Below is a small trained network, with its code and all its weights. Each question gives an input and a class and asks what happens when units are switched off, that is, made to give their printed mean instead of their output.

import numpy as np


def w(rows, s, z=0):
    codes = np.array(rows[::2]) - 128.0
    scale = np.full(codes.shape[1], s)
    scale[-1] = z or s
    return codes * scale


def norm(h):
    return h / np.sqrt((h * h).mean(-1, keepdims=True) + 1e-5)


def f(y):
    return np.maximum(y, 0)


def log_softmax(a):
    a = a - a.max(-1, keepdims=True)
    return a - np.log(np.exp(a).sum(-1, keepdims=True))


def net(x, mask):
    res = np.array(x, float).reshape(1, 5) / 4 @ E
    u = 0
    for l in range(3):
        y = f(norm(res) @ A[l][:, :-1].T + A[l][:, -1])
        res = res + np.where(mask[u : u + 4], y, B[l][:, -1]) @ B[l][:, :-1]
        u += 4
    return log_softmax(norm(res)[-1] @ U[:, :-1].T + U[:, -1])


A, B = {}, {}
E = w([
[65,182,78,140,63,88,200,68],'x0',
[124,78,247,129,95,101,175,77],'x1',
[253,123,87,111,74,134,166,119],'x2',
[105,131,141,118,42,245,51,69],'x3',
[87,20,83,78,96,82,105,144],'x4',
],0.0064)
A[0] = w([
[90,122,213,87,38,139,216,141,80],'0.n1',
[164,52,254,135,142,80,155,23,1],'0.n2',
[129,93,94,191,136,117,161,22,88],'0.n3',
[236,53,90,108,107,166,231,66,62],'0.n4',
],0.0069,0.0063)
B[0] = w([
[115,163,83,117,143,134,110,109,227],'0.n1',
[137,122,7,113,200,161,83,118,221],'0.n2',
[128,152,105,81,119,131,137,179,177],'0.n3',
[164,165,135,193,81,96,92,186,253],'0.n4',
],0.014,0.003)
A[1] = w([
[168,82,188,111,153,149,94,164,3],'1.n1',
[143,89,155,114,6,199,85,67,64],'1.n2',
[157,208,159,142,177,148,137,109,131],'1.n3',
[107,39,97,68,64,58,83,144,84],'1.n4',
],0.011,0.0039)
B[1] = w([
[133,23,140,14,73,132,136,183,169],'1.n1',
[110,223,152,112,213,123,154,181,252],'1.n2',
[145,62,135,163,91,153,146,41,231],'1.n3',
[186,143,167,181,112,176,160,8,254],'1.n4',
],0.011,0.0055)
A[2] = w([
[14,81,167,136,145,95,96,98,134],'2.n1',
[67,181,120,118,42,87,182,106,78],'2.n2',
[115,117,36,97,160,140,128,113,138],'2.n3',
[168,83,134,124,164,10,208,121,4],'2.n4',
],0.012,0.0032)
B[2] = w([
[216,196,96,186,60,81,134,193,227],'2.n1',
[141,5,151,75,161,140,121,189,253],'2.n2',
[164,129,76,140,146,211,127,107,242],'2.n3',
[51,198,178,112,174,150,92,120,238],'2.n4',
],0.013,0.0048)
U = w([
[74,228,163,102,212,153,106,131,171],'0',
[159,129,6,140,161,162,78,81,126],'1',
[203,179,121,169,32,73,127,182,157],'2',
[133,17,148,64,141,160,147,161,189],'3',
[161,116,179,164,106,159,196,12,112],'4',
[121,110,110,142,111,122,126,112,85],'5',
[43,102,78,89,122,60,98,101,2],'6',
],0.015,0.0064)

Each question gives the input, the list of numbers given to net, and the class t.
The units are the neurons (one row each of A and B). Each row of codes is followed by its name. A weight is (code - 128) times the scale printed after its matrix; where a second scale follows, it is the last column's (A, B and U).
mask holds one flag per neuron, layer by layer. A switched-off neuron (its flag False) gives its mean, the last column of its row in B, instead of its output. The means were averaged over made-up inputs and are rounded, as every weight is.
A unit's drop is (log p(t) with every unit on - log p(t) with that unit switched off) / (log p(t) with every unit on - log p(t) with every unit switched off).
The circuit of an input: a set's keep is (log p(t) with only the set's units on - log p(t) with every unit switched off) / (log p(t) with every unit on - log p(t) with every unit switched off). Starting from all 12 units, units are removed one at a time, each time the one whose removal leaves the highest keep (on an exact tie, the one counted first), for as long as the keep stays at least 0.8.
circuit, biggest first: the units of the circuit, biggest drop first
k most important neurons: the k neurons with the biggest drops, biggest first
k most important neurons of layer l: the k neurons of layer l with the biggest drops, biggest first
input [6,-2,-5,-1,-8], class 4: circuit, biggest first	(1.n3)
input [2,2,1,6,8], class 4: 2 most important neurons	(1.n4; 2.n4)
input [8,3,6,6,-8], class 3: circuit, biggest first	(2.n2; 1.n4)
input [5,-1,-4,-3,-6], class 4: 2 most important neurons of layer 0	(0.n4; 0.n1)
input [-2,2,-3,5,-8], class 4: 2 most important neurons	(1.n3; 2.n4)
input [0,-6,7,-2,8], class 4: 3 most important neurons	(1.n4; 2.n1; 0.n2)
input [-6,1,4,-7,8], class 4: 2 most important neurons	(1.n4; 1.n2)
input [6,-6,6,-7,3], class 0: 2 most important neurons	(2.n4; 0.n2)
input [8,5,5,1,-7], class 3: 4 most important neurons	(2.n2; 1.n4; 0.n3; 2.n1)
input [5,8,1,0,-7], class 1: 3 most important neurons	(0.n2; 0.n1; 1.n4)
input [8,8,4,-5,-5], class 1: 2 most important neurons	(0.n2; 0.n1)
input [-5,2,-2,5,5], class 0: 2 most important neurons	(1.n2; 2.n2)
input [8,-5,-8,-2,2], class 2: 2 most important neurons	(2.n1; 0.n2)
input [-1,6,-5,0,4], class 1: circuit, biggest first	(0.n2)
input [-5,-5,-6,-5,6], class 2: circuit, biggest first	(2.n1; 0.n2)
input [6,-4,1,4,-6], class 3: 2 most important neurons	(2.n2; 1.n4)
input [8,5,5,6,-5], class 3: circuit, biggest first	(2.n2; 1.n4)
input [-2,1,6,6,5], class 0: 3 most important neurons	(1.n2; 2.n1; 1.n3)
input [5,-1,-7,-5,-4], class 2: circuit, biggest first	(2.n1; 1.n2)
input [-3,-2,-7,-5,5], class 2: circuit, biggest first	(2.n1)
input [6,7,4,-2,-7], class 1: circuit, biggest first	(0.n2; 0.n1)
input [6,-7,-5,-4,-7], class 1: 3 most important neurons of layer 1	(1.n4; 1.n1; 1.n2)
input [7,5,2,5,-1], class 3: 2 most important neurons of layer 0	(0.n1; 0.n3)
